Below are the code and all the weights of a small trained network. Each question names an input and a class and asks about switching units off, where a switched-off unit gives its printed mean instead of its output.

import numpy as np


def w(rows, s, z=0):
    codes = np.array(rows[::2]) - 128.0
    scale = np.full(codes.shape[1], s)
    scale[-1] = z or s
    return codes * scale


def norm(h):
    return h / np.sqrt((h * h).mean(-1, keepdims=True) + 1e-5)


def f(y):
    return y / 2 * (1 + np.tanh(0.7978845608 * (y + 0.044715 * y**3)))


def log_softmax(a):
    a = a - a.max(-1, keepdims=True)
    return a - np.log(np.exp(a).sum(-1, keepdims=True))


def net(x, mask):
    res = np.array(x, float).reshape(1, 8) / 4 @ E
    u = 0
    for l in range(4):
        y = f(norm(res) @ A[l][:, :-1].T + A[l][:, -1])
        res = res + np.where(mask[u : u + 4], y, B[l][:, -1]) @ B[l][:, :-1]
        u += 4
    return log_softmax(norm(res)[-1] @ U[:, :-1].T + U[:, -1])


A, B = {}, {}
E = w([
[136,124,249,46,131],'x0',
[127,129,128,128,127],'x1',
[107,139,109,95,253],'x2',
[128,129,129,131,129],'x3',
[119,129,127,126,127],'x4',
[129,127,129,129,129],'x5',
[129,124,128,128,128],'x6',
[134,124,130,129,129],'x7',
],0.0063)
A[0] = w([
[147,127,154,136,38,253],'0.n0',
[44,169,131,117,95,133],'0.n1',
[118,126,246,66,124,184],'0.n2',
[131,128,130,96,180,128],'0.n3',
],0.012,0.0039)
B[0] = w([
[171,63,89,244,67,223],'0.n0',
[166,87,122,139,142,133],'0.n1',
[106,207,228,62,1,254],'0.n2',
[127,90,55,149,199,163],'0.n3',
],0.0071,0.01)
A[1] = w([
[131,89,163,98,110,37],'1.n0',
[107,182,178,41,176,5],'1.n1',
[138,76,166,102,125,64],'1.n2',
[101,152,149,9,151,18],'1.n3',
],0.011,0.0019)
B[1] = w([
[103,239,86,135,137,153],'1.n0',
[65,1,242,137,209,253],'1.n1',
[160,206,95,110,138,128],'1.n2',
[60,28,199,142,196,249],'1.n3',
],0.0089,0.003)
A[2] = w([
[184,156,148,21,150,2],'2.n0',
[75,217,170,3,185,138],'2.n1',
[62,245,56,73,172,171],'2.n2',
[134,150,52,83,254,56],'2.n3',
],0.01,0.00074)
B[2] = w([
[121,141,120,251,101,127],'2.n0',
[121,117,48,86,217,189],'2.n1',
[68,154,152,136,174,193],'2.n2',
[35,223,164,192,52,254],'2.n3',
],0.012,0.0053)
A[3] = w([
[180,148,127,89,24,25],'3.n0',
[186,63,8,179,165,74],'3.n1',
[121,65,11,122,175,3],'3.n2',
[83,213,195,101,91,145],'3.n3',
],0.014,0.00051)
B[3] = w([
[133,197,162,17,102,203],'3.n0',
[188,81,56,104,248,195],'3.n1',
[221,97,123,150,24,150],'3.n2',
[163,119,62,181,135,248],'3.n3',
],0.014,0.011)
U = w([
[224,70,48,135,171,254],'0',
[159,216,176,63,5,44],'1',
[41,217,80,243,129,130],'2',
[52,69,214,91,214,81],'3',
],0.011,0.00091)

Each question gives the input, the list of numbers given to net, and the class t.
The units are the neurons (one row each of A and B). Each row of codes is followed by its name. A weight is (code - 128) times the scale printed after its matrix; where a second scale follows, it is the last column's (A, B and U).
mask holds one flag per neuron, layer by layer. A switched-off neuron (its flag False) gives its mean, the last column of its row in B, instead of its output. The means were averaged over made-up inputs and are rounded, as every weight is.
A unit's drop is (log p(t) with every unit on - log p(t) with that unit switched off) / (log p(t) with every unit on - log p(t) with every unit switched off).
unit that matters most: the unit with the biggest drop
top k neurons: the k neurons with the biggest drops, biggest first
k most important neurons of layer l: the k neurons of layer l with the biggest drops, biggest first
drop when u is switched off: that unit's drop, to one decimal
input [0,-3,5,8,-4,1,7,1], class 2: unit that matters most => 0.n2
input [8,-1,1,-2,-2,6,8,-2], class 3: top 3 neurons => [1.n1 0.n0 1.n3]
input [1,-3,8,4,3,5,-6,8], class 3: top 3 neurons => [0.n0 1.n1 3.n3]
input [0,-4,-3,-7,4,4,6,8], class 0: top 4 neurons => [0.n2 0.n0 2.n3 3.n1]
input [4,5,1,-3,-1,-5,1,3], class 3: top 4 neurons => [0.n0 1.n1 1.n3 2.n3]
input [0,-6,7,0,0,-8,2,1], class 2: top 2 neurons => [2.n3 0.n2]
input [6,5,1,-5,-7,-2,-5,-8], class 3: top 4 neurons => [0.n0 1.n1 1.n3 2.n3]
input [-6,-2,0,8,-2,-7,-2,3], class 0: top 3 neurons => [0.n2 2.n3 0.n3]
input [0,8,5,7,-5,-8,-7,6], class 2: top 2 neurons => [0.n2 0.n3]
input [-6,5,-2,7,-5,8,8,-7], class 0: top 3 neurons => [0.n2 2.n3 3.n1]
input [0,0,-5,-4,-5,-6,-1,1], class 0: top 2 neurons => [0.n2 0.n0]
input [1,7,8,-1,-1,2,2,-2], class 3: top 4 neurons => [0.n0 1.n1 3.n3 1.n3]
input [0,6,6,2,-2,6,5,3], class 2: top 2 neurons => [2.n3 0.n2]
input [-4,-5,-6,5,-2,-2,4,-5], class 0: most important neuron of layer 0 => [0.n2]
input [0,2,-1,3,7,8,2,-7], class 0: drop when 2.n3 is switched off => 0.0
input [0,-7,-1,6,-2,3,-3,-6], class 0: drop when 0.n2 is switched off => 2.8
input [1,2,2,8,1,-1,-4,-6], class 3: drop when 0.n0 is switched off => 1.3
